Below are the code and all the weights of a small trained network. Each question names an input and a target symbol and asks about switching units off, where a switched-off unit gives its printed mean instead of its output.

import numpy as np


def w(rows, s, z=0):
    codes = np.array(rows[::2]) - 128.0
    scale = np.full(codes.shape[1], s)
    scale[-1] = z or s
    return codes * scale


def f(y):
    return y / 2 * (1 + np.tanh(0.7978845608 * (y + 0.044715 * y**3)))


def softmax(a):
    e = np.exp(a - a.max(-1, keepdims=True))
    return e / e.sum(-1, keepdims=True)


def log_softmax(a):
    a = a - a.max(-1, keepdims=True)
    return a - np.log(np.exp(a).sum(-1, keepdims=True))


def net(x, mask):
    ids = ['Λαγμτφ'.index(c) for c in x.split()]
    T = len(ids)
    res = E[ids] + P[:T]
    r = res
    for j in range(2):
        rows = slice(3 * j, 3 * j + 3)
        q, k, v = (r @ M[0][rows].T for M in (Q, K, V))
        z = softmax(np.where(np.tri(T) > 0, q @ k.T / 3**0.5, -1e9)) @ v
        o = O[0][rows]
        res = res + np.where(mask[j], z, o[:, -1]) @ o[:, :-1]
    y = f(res @ A[0][:, :-1].T + A[0][:, -1])
    res = res + np.where(mask[2:6], y, B[0][:, -1]) @ B[0][:, :-1]
    return log_softmax(res[-1] @ U[:, :-1].T + U[:, -1])


Q, K, V, O, A, B = {}, {}, {}, {}, {}, {}
E = w([
[144,135,211,201,156,60,111,106,124,135],'Λ',
[208,178,169,117,163,106,125,59,239,105],'α',
[87,67,180,156,60,110,165,50,122,241],'γ',
[213,198,97,144,56,89,147,100,106,231],'μ',
[49,161,90,84,179,184,142,54,24,181],'τ',
[79,230,51,159,9,147,34,166,121,140],'φ',
],0.015)
P = w([
[166,99,37,58,211,55,134,139,171,24],'0',
[131,64,47,125,92,157,116,99,250,150],'1',
[185,150,115,63,187,28,81,124,95,159],'2',
[134,95,85,146,88,162,149,88,180,124],'3',
[175,141,136,96,196,100,96,144,116,171],'4',
[159,153,112,155,95,167,155,114,191,121],'5',
[167,142,179,82,158,103,100,144,115,176],'6',
[128,154,135,163,82,163,172,103,159,123],'7',
[161,146,198,79,145,129,94,140,98,180],'8',
[136,206,188,166,90,148,175,93,176,86],'9',
[147,155,215,74,121,136,102,125,79,196],'10',
[94,177,176,170,67,184,208,113,115,145],'11',
[133,142,244,81,178,203,88,152,144,195],'12',
[116,156,125,180,151,177,124,101,195,103],'13',
],0.012)
Q[0] = w([
[130,173,139,75,165,95,44,79,64,208],'h1',
[162,208,101,121,139,140,91,132,130,190],'h1',
[157,153,132,165,136,195,104,194,93,60],'h1',
[104,90,120,35,152,112,139,254,73,99],'h2',
[155,160,161,161,104,137,181,64,175,145],'h2',
[165,108,158,83,206,99,94,100,78,196],'h2',
],0.0098)
K[0] = w([
[95,194,182,185,118,137,182,145,109,165],'h1',
[68,179,122,160,138,152,145,142,125,166],'h1',
[111,87,114,99,130,120,147,122,144,126],'h1',
[196,30,91,141,128,63,150,109,129,86],'h2',
[75,180,195,106,113,190,144,139,75,96],'h2',
[215,110,246,187,172,121,202,108,149,157],'h2',
],0.011)
V[0] = w([
[109,91,116,182,55,88,92,66,187,179],'h1',
[133,34,141,59,90,147,193,113,103,113],'h1',
[5,132,176,219,204,160,68,144,83,163],'h1',
[97,205,144,52,230,203,125,119,80,57],'h2',
[143,172,216,57,189,141,116,73,211,127],'h2',
[160,110,79,31,205,141,254,29,159,212],'h2',
],0.0062)
O[0] = w([
[57,161,16,215,139,114,242,137,180,184,203],'h1',
[103,65,167,150,158,68,44,106,173,254,78],'h1',
[93,36,102,161,109,111,201,27,118,65,99],'h1',
[63,87,109,131,137,153,157,167,31,85,151],'h2',
[85,120,206,68,134,90,136,199,157,36,198],'h2',
[21,227,160,62,137,164,132,6,110,92,254],'h2',
],0.0079,0.0059)
A[0] = w([
[136,170,128,197,179,56,128,135,94,78,251],'n1',
[155,127,146,255,54,187,42,102,179,176,60],'n2',
[59,50,73,185,111,204,198,128,113,174,184],'n3',
[78,183,105,132,121,200,122,20,141,93,228],'n4',
],0.0061,0.0027)
B[0] = w([
[176,1,115,135,77,212,188,168,143,86,148],'n1',
[161,107,77,76,170,34,196,76,34,94,161],'n2',
[159,170,118,105,172,171,158,189,148,79,168],'n3',
[144,91,155,194,28,124,78,130,79,161,247],'n4',
],0.0094,0.015)
U = w([
[73,192,103,124,162,59,197,115,184,36,155],'Λ',
[187,219,122,164,160,164,102,191,159,168,115],'α',
[174,56,130,67,137,102,138,89,93,162,90],'γ',
[46,169,96,226,169,28,202,107,176,172,27],'μ',
[99,146,35,246,7,212,135,188,186,84,130],'τ',
[203,48,71,100,148,167,254,137,142,123,252],'φ',
],0.0045,0.0024)

Each question gives the input, a string of symbols that net reads in full, and the target symbol t.
The units are the heads (3 rows each of Q, K, V and O) and the neurons (one row each of A and B). Each row of codes is followed by its name. A weight is (code - 128) times the scale printed after its matrix; where a second scale follows, it is the last column's (O, A, B and U).
mask holds one flag per unit, heads first, then neurons. A switched-off unit (its flag False) gives its mean, the last column of its rows in O or B, instead of its output. The means were averaged over made-up inputs and are rounded, as every weight is.
A unit's drop is (log p(t) with every unit on - log p(t) with that unit switched off) / (log p(t) with every unit on - log p(t) with every unit switched off).
The circuit of an input: a set's keep is (log p(t) with only the set's units on - log p(t) with every unit switched off) / (log p(t) with every unit on - log p(t) with every unit switched off). Starting from all 6 units, units are removed one at a time, each time the one whose removal leaves the highest keep (on an exact tie, the one counted first), for as long as the keep stays at least 0.8.
units of the circuit, in order: the units of the circuit, biggest drop first
most important unit: the unit with the biggest drop
top k neurons: the k neurons with the biggest drops, biggest first
heads that matter: for each layer, one digit per head in row order, 1 if its drop is at least 0.15 and else 0, layers parted by /
drop when u is switched off: that unit's drop, to one decimal
input α τ μ τ φ μ τ Λ Λ μ τ μ τ, target α: units of the circuit, in order	(h1 n2 h2)
input φ Λ τ τ τ γ α α τ α α τ φ γ, target φ: top 3 neurons	(n4 n3 n2)
input μ μ τ τ γ γ τ, target μ: top 2 neurons	(n1 n3)
input α μ τ φ α τ α τ Λ γ φ φ γ Λ, target φ: most important unit	h2
input τ τ τ μ Λ μ μ μ τ, target α: units of the circuit, in order	(h1 n2)
input α τ φ φ μ α α γ α α φ φ Λ, target φ: heads that matter	11
input α μ μ μ Λ γ μ Λ Λ τ, target τ: units of the circuit, in order	(n4 n2)
input Λ μ α τ γ γ Λ Λ μ Λ, target τ: top 3 neurons	(n1 n4 n2)
input γ γ γ μ, target μ: units of the circuit, in order	(h1 h2 n2)
input τ φ μ Λ α α τ τ φ, target γ: units of the circuit, in order	(h2 n2 h1)
input μ φ α γ, target φ: top 2 neurons	(n2 n4)
input Λ τ γ μ φ γ τ γ γ, target μ: units of the circuit, in order	(h1 n1)
input Λ μ τ φ α γ γ μ, target φ: top 3 neurons	(n2 n4 n3)
input τ μ τ μ φ α φ τ μ τ φ, target γ: top neuron	(n2)
input τ α γ, target μ: drop when n1 is switched off	0.1
input α Λ α α, target α: drop when h1 is switched off	0.9
input Λ μ φ Λ γ μ μ φ μ α, target φ: drop when n3 is switched off	0.0
input μ α α τ α Λ τ τ γ Λ, target τ: top 3 neurons	(n1 n2 n4)
